[-11  -7  -1   5  -1 -15 -17 -24  -2 -11  -6  -6   0   5  30  -2  11 -17] | <89> T
[  7  10   0 -15   6  37  26 -11   6 -18  -3   4  -1  -3  -4  -4  13   7] | <89> L
[ -6 -14 -39 -59  -4 -12   4 -57  -1 -21   4  -7   5   3  27  -5  15  -6] | <89> L
[  0 -41 -13 -56  19 -33  -4  -2  12 -13  32  -3   2  -7  23 -17  14  -5] | <89> T
[ 12 -34 -16 -46  -1 -28  11 -24  10 -10  29 -11  10   0   9 -13  11   3] | <89> T
[  4 -10  -4  -3   7 -42  12 -21  21 -29  21   6  10   0  -7  -6  20  18] | <89> L
[ 11 -39  -5  -6  -5 -10 -21   6  17  -6  25  20  14  -5   3 -26  12  -8] | <89> M
[ -4 -19 -57 -71 -10  -9  -4 -22   8   1  13  -3   5  -9 -17 -12   8  -7] | <85> G
[  4 -16  -5 -46  -6 -21 -16   2   5 -25  28 -15  23 -10  17   3  25   5] | <89> T
[  0 -22  21 -35   6   0  25  11   6   5  10  -2   7 -11  24 -16   1   4] | <85> E
[  7 -33  -9 -37  -3 -10   1 -25  -8 -13   3  16  14   2  16   0   7  -1] | <89> M
[  5 -12   4 -37   1 -16 -18   3   3 -10   2  -2   9  -3   2  -6   5   5] | <89> M
[  5   4 -11   0   5 -23   6 -31   8  13   0  -5 -18   5  27 -19  27  -3] | <89> L
[  5   0  -3 -31   1  36  -1 -24 -10  -6  -5  25   2   8   1 -15   6  -3] | <85> V
[ -2 -21  -2 -39  15   2 -11 -22   8  -4   9  12   8   5  14 -17  14  -5] | <89> M
[ -8   7  -7 -36   0   3   2 -26  -2 -17 -20  -4 -20  -8  -2  -1  24  -2] | <85> V
[  1  -2  -3 -15 -10 -14 -11  12  15 -26  10  -4   8  -2  21  -4  12  16] | <89> M
[ 15  23 -24  11   0 -13  -2 -32  -2 -12  -4   0   0   1  23   7  -3  -6] | <89> L
[  0  27 -20   5  -3 -14  13 -52  11 -17  14 -16   3   2  -6  -4  12  -4] | <89> L
[  1  -7   1 -43  -8 -15  -6  13   2 -11  14  -6   1   2  19 -18  20   2] | <85> G
[  6 -29 -10 -65  -3 -24  -9  -9   1 -20  15   5  -4  -9  30 -15  23 -24] | <89> T
[ 14 -11   6 -16 -14  11   6  22   5   2   8  -2  -3 -12 -22 -10  -6   1] | <85> V
[-11 -33 -29 -70 -10 -32  -9 -31  -3 -31   8  20   1 -21  40 -13  24  -1] | <89> M
[ 10  15 -18   8   1  -2  18 -39  -7 -20  -6  -6  -7   4  22  -7  15 -14] | <89> L
[ -9  -6 -16 -60   1  14  23 -18  -4  -2  15 -14   2 -17   3   3  21  -7] | <85> E
[  5   2 -16 -31  -7 -22 -21 -35  12 -20  11  -1  -4   2  42  -9  18  -6] | <89> L
[ 11  -3 -15   5   2 -10   8 -48   2 -15 -10   4   9  12   4  -1  21   2] | <89> M
[  4  -9  12 -33  -6   6  24  -9   8   2   3  -5 -10  13 -25  -7  13   3] | <85> V
[  9 -14  -7   8 -11 -11   1 -11  18 -11  -1   4   7   6  10   9   0  -7] | <89> M
[ -5 -16 -15 -52   1 -44  12 -26  14   7  22   0  -4 -18  30   1  16  -5] | <89> L
[ -1 -25 -28 -39 -11   0  -4  -1  16   2   8  -5  13  -9   4  -8 -11  -2] | <85> E
[ -1 -56  12  21   1 -20 -15  -5  52  -4  17  16   5   5   0  -3   1  -2] | <89> T
[ 16 -49 -10 -69  -1 -10  20   2  16   1   4 -19  -7   9  -2  -6  32  -5] | <85> V
[ -1 -31  -6 -71 -10   3  19  15   2 -20   5  -4   3 -23  -1 -16   5  -6] | <85> V
[ 21 -26  -8 -42 -11 -19  30  -6  12 -25   1  -4  -7  -5 -24 -14  19   2] | <85> V
[ 17 -13  -6 -60   4  -1  -1 -45 -14   5  21 -10   3  12  10   5  12 -19] | <85> G
[  11  -42  -14 -107   -8  -17  -12  -29    3    3   24  -18    9  -17
  -24   -6   17    0] | <85> G
[  6 -11   2  26   1  24  23   5  -4   8  24   0  -1  22 -17  -5  -1 -44] | <85> V
[ 13 -24  -5 -76  14  -1  13 -14   9  -6   2 -19  14 -13 -15  -6  12 -16] | <85> V
[ 12 -17 -18 -72  -3 -29  -4 -36 -15 -21  12   2   2  -6  32   3  22  -3] | <89> T
[-11  -9 -23 -11  -1 -13   6 -21 -32 -18   7 -17  24  -7   0  -4  -1   4] | <89> M
[  11  -38    4 -107  -29  -10    7  -27    5  -23    8   -5   -2  -21
 -107   -4   13  -21] | <85> E
[  8 -36 -14 -59  -1 -12  -1 -21   6 -20  12  -7   4   5   7 -16  14   2] | <89> T
[  -2  -42  -20 -107    1  -33  -17   -6   14  -26   18  -10    9  -12
    9  -11   19    2] | <89> M
[ 11 -11  -9 -17   1 -23 -11 -18   7 -12 -11 -10  -3   9  39   4  31  -6] | <89> M
[  0 -30  -3 -57   4  -5 -14  -6  12  -4  16  -8   7   2  33  -5  16  -4] | <89> M
[ -1  12  -8 -50   7 -27 -13 -35   8 -79  -5  -3  -2  -5  21  -4  13  -6] | <89> M
[  0  -8  -5 -43 -10  -5  13   4  27 -11  12   2  -3 -16  10 -10  13  -2] | <85> V
[ -1 -10  -4 -51  14  -3  27 -29   5 -14   6  -2   3 -12  13  10   9   1] | <85> V
[  5   7  -3 -55 -10   3  10 -40   5 -25   4  -2  -1  11  14 -52  14 -14] | <85> E
[  9 -12  -5 -25  -4 -21   7 -39   1  -9  45   6   7  -4  29   2  22   5] | <89> L
[ 11  -7   9 -39 -12  -4  -8 -44 -13 -13  18  -8  10  18 -13   3   4  -6] | <85> G
[  3 -41  -3 -35 -13  -9   1  -2  -7 -18  17 -11   5  -4  50 -11  -3  -1] | <89> T
[ -7  -7  -2 -42  -2 -29 -10 -26  -2  -7   3  -1  -4  -9  11  -8  13 -12] | <89> M
[ 13 -14   5 -32   5  -6  -8  -9   4  -6  30   7   6  -1  12 -19  14  -7] | <89> M
[ -2  11 -30 -95   6  15  -3 -39 -13  12  -8 -18 -28  -4   2 -10  15 -12] | <85> G
[ 12   7  -3 -22  -1  -6  -9  -8  12 -15  23   4   6  22  19   7  10  -8] | <89> T

[ 15 -14   7  -8  17  10  -2  13   1  -5  -4  28   6 -13  -2 -10   7  -8] | (12) S
[ -8  -5   5   3  56   3 -10 -13  15   4   4  -3  25  -2   2 -28   1   3] | (6) Q
[  5 -19  -5   7  36   4  -4  -8  20  -1   0   3  28 -18  -7 -25   1  -2] | (6) D
[ 26 -10   1 -14  20  -2  -7  15  -2   7 -10  -6  -1 -15   0  -5   0 -11] | (12) S
[ 19 -20   8 -14  21   1  -5  22  -8 -11 -12  -1   9 -10   0   6   1  -8] | (12) S
[ 23 -17  11  -2  24   7  -6  17  -2  -4  -9   1  19 -23  -5 -16   2  -5] | (12) S
[  8 -20  -5  27  88   4  -7 -14  25  21   1   4  27   5  -9 -50   3  -2] | (6) D
[ 11  -9   1  19  77   8  -5 -17  30  14   2  10  22   1   4 -21  -3  -6] | (6) Q
[  6 -14   1   5  41   9  -1 -15  20  21   1   0  17   2 -10 -26  -1 -11] | (6) D
[  7  -9  -2   4  48  -1 -12   1  18   2   6 -16  17  -4  -5 -21   5  -5] | (6) D
[  9 -27  -2  11  40   4 -21  -4  26  12  -3   5  29  -8   4 -42 -11  -2] | (6) D
[ 18 -14  10   8   7  10 -13  11   6  10  -3   3  15  -5   1 -22  -1  30] | (12) A
[ 16 -11   2  51  19   9  -8  14  -8  -7  -3   5   6  -9   1   2   0 -10] | (12) S
[ 11   5  -6  -8  24   6  -2  13   1  -6  -1  12  13 -10  -3  -6   3  -9] | (12) A
[ 17 -20   8 -13  12  16 -17   9 -12  -4  -3  -3  11 -34   9  -3   1 -18] | (12) S
[ 12  -1  -5  30  44   3 -11  -5  22   2   2   7  24   1  -7 -33 -20   0] | (6) D
[ 10 -20   0  -4 -14   8   3   1 -20   3   0  -5   9 -35  -3 -24   0  -1] | (12) A
[ 11 -16   2   5  44   9  -4   5  20   7   0  -3  19 -12  -6 -26  -7  -5] | (6) D
[  5 -12   0  20  56   1  -5  -3  27  16  -7   4  34  -4  25 -47  -2  -3] | (6) Q
[  3 -18   0  17  47   0  -9   8  44   4  -5   4  22  -7   2 -34  -1  -4] | (6) Q
[  7  -9   6  11  50  -1  -6  -8  12   3  -5  -3  32  -5  -1 -52   3  -2] | (6) D
[ 14   2  11  26  74  -3  -6  -8  25  13  -1  11  38  14  -4 -42   0   1] | (6) Q
[  0   4  10  14  62  -1  -5  -6  28  13 -10  -5  40  16  -5 -27  23   3] | (6) Q
[  4   2  11  29  80  -3  -9   1  15   1   2   4 107  15   2 -38   8  -6] | (6) Q
[  1   0   0  20  71   8 -10 -10  34  11   1   2  30  31 -10 -30  -3   1] | (6) Q
[ 26 -15   5  -7  39  10  -6  16  -2   8  -1   4  26  -4  -7 -24  -5   0] | (12) A
[ 10 -19   0  -4  42   3 -15  18   7   0  -9   5  18  -3   7   1   3  -8] | (12) S

[ -7   6  -1   7 -16  13  10  -1   6   7   6   7  26   9 -15  14  14 -12] | W <61>
[-10  14  -2   9  11  18  12  -5  -2   9  10  -4  22   1  11  23  -7 -11] | W <61>
[-11   4  15   3  -1  16  10  -8   6  -3  11  12   8   3   9  21  -2 -26] | W <61>
[-1  3 -5 -2  4  6  8 22  5 13  9  9 11 18 12  8 -5 -7] | N <52>
[ -2  19   4   3  14   3   5  11   8  10   7   2  16   4  20  13  -3 -11] | N <52>
[ -2  17   1 -14  -4   7  -8  15  10  19   6  13  14  -1   5  10   8  -9] | N <50>
[ -1  20  -8  -3   2   4 -10  10   9  18  10   5  20  15  18  23 -15  -5] | N <50>
[ -8  25   7  -3 -15  14  17   3   0   5   5  11  23   0  -3   4  17 -20] | W <61>
[-10  17  -7   3  17   4  -3  17  15  17  15  16  10  17   4  19 -11 -16] | N <50>
[ -9   5   8   8  -6  16  -6  -1   6   6  -1   6  14  -3  -1  21   6 -15] | W <59>
[ -3   5   5   3 -20  17  14   8   3   5  -1   5  26   4   0   6  12 -21] | W <59>
[ -7  -2   9  10  -9  15   0   0   0   1   1   7  17   0 -14  19   8 -14] | W <59>
[ -4   2   0   7 -23  21  12  11  -1  10   6  10  20  14   5   9  13 -23] | W <61>
[ 15 -13  -1  -5  -6  14  12   2   3   3   3   5   4  23   1   3   0  -2] | Y <60>
[ 13 -17  -4  -2  -3  13  22  10  -3   1  -9   8  -1  21  -3  -2  12   6] | Y <49>
[ -4  -1   0   6  -7  15  -1   5   0   4  -4  -3  20  -4  -3  12   8 -14] | W <59>
[  1  10  -2 -10  -2   2  -2  11   0   9   2   8  26   9  19   2 -31 -15] | N <50>

[ 24   2 -15  -7 -14 -25  10   8   4 -18  10  11 -19 -35 -23 -13   9   3] | P (81)
[  8   6  -1  13  27  18  -4   7  -3  -9   1   0 -10 -11  -3 -28  -3  -7] | H (77)
[ 20  25  -5  10  29   9  -3   1  17 -19  -1   0 -19 -39 -11 -13   5   1] | H (77)
[  5  -9   1 -28  12  23   1  -1   0 -27 -13  -2  -5 -36   0  -9  -6 -14] | F (85)
[ 21  -4   9   6  18   2  37   0  13 -15  10   2 -25  -9 -18 -37   9 -17] | U (62)
[  4  -1   1   0  21  27  10   9 -14 -15   8   1 -18 -42   6 -11  12  12] | H (71)
[ 13  -4  -4 -12   0 -17  10   5  20 -39  -5  -1  -9 -64  -8  16   1   0] | P (76)
[ 26 -15   9   5   7   9  -8  13   6 -10  11  -2   0  16 -18 -14   2  -5] | U (62)
[  7  -9   0  -6  12  -5   8   1   8 -23  11   3   0 -35 -17  -3  -3   7] | P (76)
[ 22   4  -7  17  10  16 -28   0 -15 -19  -1   5 -41 -36   8 -15  13   8] | H (71)
[ 16  -7  12  -3  90   4  31  -4 -12   3  -5  -1 -26  17   3   6   6 -26] | U (79)
[-19  -1 -13   6  17  15 -19   0   9   4 -10   3  41 -25   3  10  -5  -3] | F (85)
[ 15  17   0   9  13  -7  -5  23  -7  -7   2   8   0   7  12   3   4 -11] | H (77)
[ 23  -3   0 -15 -12 -18   4   8 -26 -17  -4   0   3 -21 -17  -5  -5  -3] | P (76)
[ -2  -7  10  26  29  13  37   6  27 -13  -9 -14 -35  14 -13 -48 -10 -15] | U (79)
